Below are the code and all the weights of a small trained network. Each question names an input and a class and asks about switching units off, where a switched-off unit gives its printed mean instead of its output.

import numpy as np


def w(rows, s, z=0):
    codes = np.array(rows[::2]) - 128.0
    scale = np.full(codes.shape[1], s)
    scale[-1] = z or s
    return codes * scale


def f(y):
    return np.maximum(y, 0)


def log_softmax(a):
    a = a - a.max(-1, keepdims=True)
    return a - np.log(np.exp(a).sum(-1, keepdims=True))


def net(x, mask):
    res = np.array(x, float).reshape(1, 5) / 4 @ E
    y = f(res @ A[0][:, :-1].T + A[0][:, -1])
    res = res + np.where(mask, y, B[0][:, -1]) @ B[0][:, :-1]
    return log_softmax(res[-1] @ U[:, :-1].T + U[:, -1])


A, B = {}, {}
E = w([
[135,88,58,56],'x0',
[74,97,73,182],'x1',
[128,128,130,128],'x2',
[99,247,94,94],'x3',
[77,96,172,85],'x4',
],0.012)
A[0] = w([
[63,123,203,87,111],'N0',
[111,150,195,175,135],'N1',
[128,165,90,110,73],'N2',
[131,172,143,96,81],'N3',
[157,92,119,162,75],'N4',
[91,174,172,217,139],'N5',
[135,102,134,79,78],'N6',
[142,77,147,135,93],'N7',
[142,182,81,123,106],'N8',
[91,163,121,107,85],'N9',
[175,128,96,180,120],'N10',
[60,86,172,99,125],'N11',
[80,120,104,160,3],'N12',
[103,168,150,149,118],'N13',
[184,146,101,150,190],'N14',
[187,145,61,135,114],'N15',
[128,106,83,90,102],'N16',
[107,103,60,111,118],'N17',
[158,89,126,167,75],'N18',
[111,222,139,108,89],'N19',
[161,151,108,187,115],'N20',
[203,160,102,168,115],'N21',
[144,58,148,132,56],'N22',
[127,138,144,151,45],'N23',
[158,136,80,63,72],'N24',
[74,96,59,161,146],'N25',
[85,167,83,113,98],'N26',
[170,100,105,80,106],'N27',
[202,112,174,95,52],'N28',
[199,161,165,67,186],'N29',
[181,113,96,156,125],'N30',
[112,115,81,119,120],'N31',
[131,95,61,105,91],'N32',
[71,163,88,127,110],'N33',
[165,119,113,141,137],'N34',
[6,98,136,134,109],'N35',
[111,133,180,172,44],'N36',
[116,93,131,111,104],'N37',
[49,129,140,69,132],'N38',
[102,100,169,143,107],'N39',
[149,147,157,181,122],'N40',
[108,166,111,130,59],'N41',
[49,118,70,193,129],'N42',
[128,109,79,147,119],'N43',
[89,128,97,101,131],'N44',
],0.019,0.0068)
B[0] = w([
[29,181,114,155,216],'N0',
[102,74,55,118,226],'N1',
[138,126,141,148,176],'N2',
[127,71,165,183,175],'N3',
[192,166,170,220,174],'N4',
[114,88,28,112,249],'N5',
[76,115,111,164,169],'N6',
[190,129,105,200,194],'N7',
[163,128,186,167,200],'N8',
[156,95,150,203,174],'N9',
[67,203,199,148,186],'N10',
[49,220,147,139,213],'N11',
[76,33,188,1,156],'N12',
[141,77,64,149,185],'N13',
[39,164,154,110,198],'N14',
[34,180,133,139,199],'N15',
[118,120,53,148,185],'N16',
[133,133,71,102,201],'N17',
[208,118,154,201,182],'N18',
[161,88,162,200,230],'N19',
[65,183,140,101,185],'N20',
[36,156,119,130,198],'N21',
[207,140,181,212,208],'N22',
[85,71,42,145,140],'N23',
[100,85,58,152,195],'N24',
[62,49,217,73,228],'N25',
[165,85,152,204,198],'N26',
[83,94,66,152,191],'N27',
[91,66,191,102,199],'N28',
[28,17,195,34,244],'N29',
[95,159,138,147,181],'N30',
[90,108,96,101,176],'N31',
[103,114,78,159,199],'N32',
[218,128,202,197,199],'N33',
[52,157,166,176,163],'N34',
[109,174,159,101,220],'N35',
[86,113,68,120,183],'N36',
[125,150,132,195,167],'N37',
[77,212,111,173,202],'N38',
[105,122,103,182,186],'N39',
[108,85,54,91,193],'N40',
[177,91,125,193,164],'N41',
[80,48,206,26,238],'N42',
[120,121,119,110,178],'N43',
[147,112,115,163,177],'N44',
],0.0061,0.012)
U = w([
[81,50,191,84,86],'0',
[132,99,148,223,91],'1',
[85,87,4,145,88],'2',
[90,129,127,141,248],'3',
[43,205,140,156,92],'4',
[119,131,128,100,184],'5',
[173,186,98,94,114],'6',
[178,208,126,96,113],'7',
],0.011,0.018)

Each question gives the input, the list of numbers given to net, and the class t.
The units are the neurons (one row each of A and B). Each row of codes is followed by its name. A weight is (code - 128) times the scale printed after its matrix; where a second scale follows, it is the last column's (A, B and U).
mask holds one flag per neuron, in row order. A switched-off neuron (its flag False) gives its mean, the last column of its row in B, instead of its output. The means were averaged over made-up inputs and are rounded, as every weight is.
A unit's drop is (log p(t) with every unit on - log p(t) with that unit switched off) / (log p(t) with every unit on - log p(t) with every unit switched off).
The circuit of an input: a set's keep is (log p(t) with only the set's units on - log p(t) with every unit switched off) / (log p(t) with every unit on - log p(t) with every unit switched off). Starting from the 12 units with the biggest drops (on a tie, the unit counted first), units are removed one at a time, each time the one whose removal leaves the highest keep (on an exact tie, the one counted first), for as long as the keep stays at least 0.8.
circuit, biggest first: the units of the circuit, biggest drop first
unit that matters most: the unit with the biggest drop
k most important neurons: the k neurons with the biggest drops, biggest first
drop of u: that unit's drop, to one decimal
input [-7,-1,4,-4,-8], class 4: unit that matters most => N10
input [-2,6,-4,-7,7], class 1: 4 most important neurons => [N22, N7, N29, N18]
input [-1,7,3,6,-5], class 0: circuit, biggest first => [N42, N25]
input [-4,-6,4,-3,-8], class 4: circuit, biggest first => [N21, N10]
input [-4,4,-1,-5,7], class 4: circuit, biggest first => [N11, N0]
input [7,3,-5,-7,8], class 4: circuit, biggest first => [N11, N38]
input [1,-5,0,-6,3], class 1: 3 most important neurons => [N22, N42, N7]
input [-3,2,0,-3,4], class 4: circuit, biggest first => [N11, N0]
input [5,6,4,-4,7], class 4: 2 most important neurons => [N11, N38]
input [4,6,-5,5,3], class 0: 3 most important neurons => [N42, N25, N12]
input [7,7,-2,0,8], class 4: 4 most important neurons => [N38, N11, N35, N29]
input [-7,7,1,-1,6], class 0: 2 most important neurons => [N42, N12]
input [0,7,-6,-5,-8], class 4: 2 most important neurons => [N10, N29]
input [7,7,3,-5,-1], class 0: circuit, biggest first => [N25]
input [5,8,-6,-4,-3], class 0: 2 most important neurons => [N25, N42]
input [8,8,4,2,0], class 0: 2 most important neurons => [N25, N42]
input [3,-2,-5,-4,5], class 3: drop of N38 => -0.1
input [5,2,-4,1,3], class 2: drop of N16 => 0.2
input [-7,0,-2,-1,-5], class 2: drop of N5 => 0.2
input [-5,7,0,4,3], class 0: unit that matters most => N42
